Below is a small trained network, with its code and all its weights. Each question gives an input and a class and asks what happens when units are switched off, that is, made to give their printed mean instead of their output.

import numpy as np


def w(rows, s, z=0):
    codes = np.array(rows[::2]) - 128.0
    scale = np.full(codes.shape[1], s)
    scale[-1] = z or s
    return codes * scale


def f(y):
    return np.maximum(y, 0)


def log_softmax(a):
    a = a - a.max(-1, keepdims=True)
    return a - np.log(np.exp(a).sum(-1, keepdims=True))


def net(x, mask):
    res = np.array(x, float).reshape(1, 3) / 4 @ E
    y = f(res @ A[0][:, :-1].T + A[0][:, -1])
    res = res + np.where(mask, y, B[0][:, -1]) @ B[0][:, :-1]
    return log_softmax(res[-1] @ U[:, :-1].T + U[:, -1])


A, B = {}, {}
E = w([
[151,166,193,42,200,159,204,162,44],'x0',
[154,250,142,147,182,68,78,184,183],'x1',
[65,154,6,86,184,225,33,155,134],'x2',
],0.011)
A[0] = w([
[101,141,69,83,120,198,88,134,127,140],'N0',
[146,161,119,148,149,108,131,127,131,244],'N1',
[94,111,106,122,131,87,138,113,161,231],'N2',
[139,124,245,162,71,78,148,106,143,92],'N3',
[155,96,106,117,91,123,159,87,80,173],'N4',
[113,137,193,7,178,160,204,154,56,156],'N5',
[105,115,99,172,107,107,99,131,132,81],'N6',
[104,70,80,234,35,83,83,127,176,121],'N7',
[95,61,131,120,109,162,105,142,112,174],'N8',
[99,119,77,81,165,173,80,146,134,69],'N9',
[116,249,165,172,178,76,101,163,161,125],'N10',
[137,140,170,68,165,116,146,148,73,74],'N11',
[126,95,172,131,94,86,187,181,120,173],'N12',
[86,5,126,102,100,198,188,104,78,109],'N13',
],0.012,0.011)
B[0] = w([
[95,82,122,152,178,79,167,101,79,214],'N0',
[95,92,158,79,189,96,7,139,83,192],'N1',
[122,122,152,136,165,163,47,138,96,189],'N2',
[76,102,24,135,162,100,212,124,95,214],'N3',
[120,110,143,95,132,84,90,146,109,195],'N4',
[149,187,129,204,159,204,61,103,166,253],'N5',
[194,182,175,153,131,59,217,133,143,156],'N6',
[169,223,134,170,147,212,95,76,157,235],'N7',
[124,123,156,116,108,105,64,191,129,194],'N8',
[120,115,47,170,136,57,218,111,118,192],'N9',
[158,110,128,49,19,71,153,136,150,212],'N10',
[164,186,118,164,70,123,138,48,164,176],'N11',
[103,89,113,154,175,91,120,146,107,205],'N12',
[154,141,126,39,61,48,149,140,162,242],'N13',
],0.014,0.019)
U = w([
[189,251,129,223,128,140,95,64,180,139],'0',
[96,102,30,195,180,56,202,116,29,125],'1',
[175,161,139,18,17,48,109,161,162,131],'2',
[113,116,199,112,201,126,1,184,41,254],'3',
[139,151,223,138,138,170,180,220,163,89],'4',
[131,128,132,197,59,229,189,110,114,91],'5',
[111,83,156,182,94,179,207,147,76,89],'6',
],0.0078,0.0092)

Each question gives the input, the list of numbers given to net, and the class t.
The units are the neurons (one row each of A and B). Each row of codes is followed by its name. A weight is (code - 128) times the scale printed after its matrix; where a second scale follows, it is the last column's (A, B and U).
mask holds one flag per neuron, in row order. A switched-off neuron (its flag False) gives its mean, the last column of its row in B, instead of its output. The means were averaged over made-up inputs and are rounded, as every weight is.
A unit's drop is (log p(t) with every unit on - log p(t) with that unit switched off) / (log p(t) with every unit on - log p(t) with every unit switched off).
The circuit of an input: a set's keep is (log p(t) with only the set's units on - log p(t) with every unit switched off) / (log p(t) with every unit on - log p(t) with every unit switched off). Starting from the 12 units with the biggest drops (on a tie, the unit counted first), units are removed one at a time, each time the one whose removal leaves the highest keep (on an exact tie, the one counted first), for as long as the keep stays at least 0.8.
units of the circuit, in order: the units of the circuit, biggest drop first
most important unit: the unit with the biggest drop
k most important neurons: the k neurons with the biggest drops, biggest first
drop when u is switched off: that unit's drop, to one decimal
input [6,8,-8], class 1: 4 most important neurons : N3, N13, N12, N7
input [-2,6,0], class 2: units of the circuit, in order : N10
input [-1,-4,0], class 2: 3 most important neurons : N13, N5, N1
input [5,-3,8], class 1: 2 most important neurons : N0, N9
input [7,4,7], class 0: 2 most important neurons : N5, N3
input [0,-3,-3], class 3: 3 most important neurons : N10, N9, N0
input [5,0,-3], class 0: 2 most important neurons : N5, N11
input [-6,-6,-1], class 0: 4 most important neurons : N7, N10, N1, N2
input [2,-7,6], class 2: 2 most important neurons : N13, N3
input [-7,-8,1], class 2: 2 most important neurons : N13, N5
input [4,0,7], class 1: 2 most important neurons : N9, N0
input [5,3,-6], class 1: 2 most important neurons : N3, N7
input [7,-7,3], class 0: 3 most important neurons : N5, N10, N11
input [5,7,1], class 2: most important unit : N10
input [0,2,2], class 3: 2 most important neurons : N13, N3
input [-6,-1,-8], class 1: 2 most important neurons : N3, N5
input [-2,-8,5], class 2: drop when N13 is switched off : 2.3
input [8,-4,-5], class 0: drop when N5 is switched off : 3.1
input [-1,-8,-2], class 2: drop when N13 is switched off : 2.0
input [2,3,0], class 3: drop when N6 is switched off : 0.2
input [2,5,0], class 2: units of the circuit, in order : N10
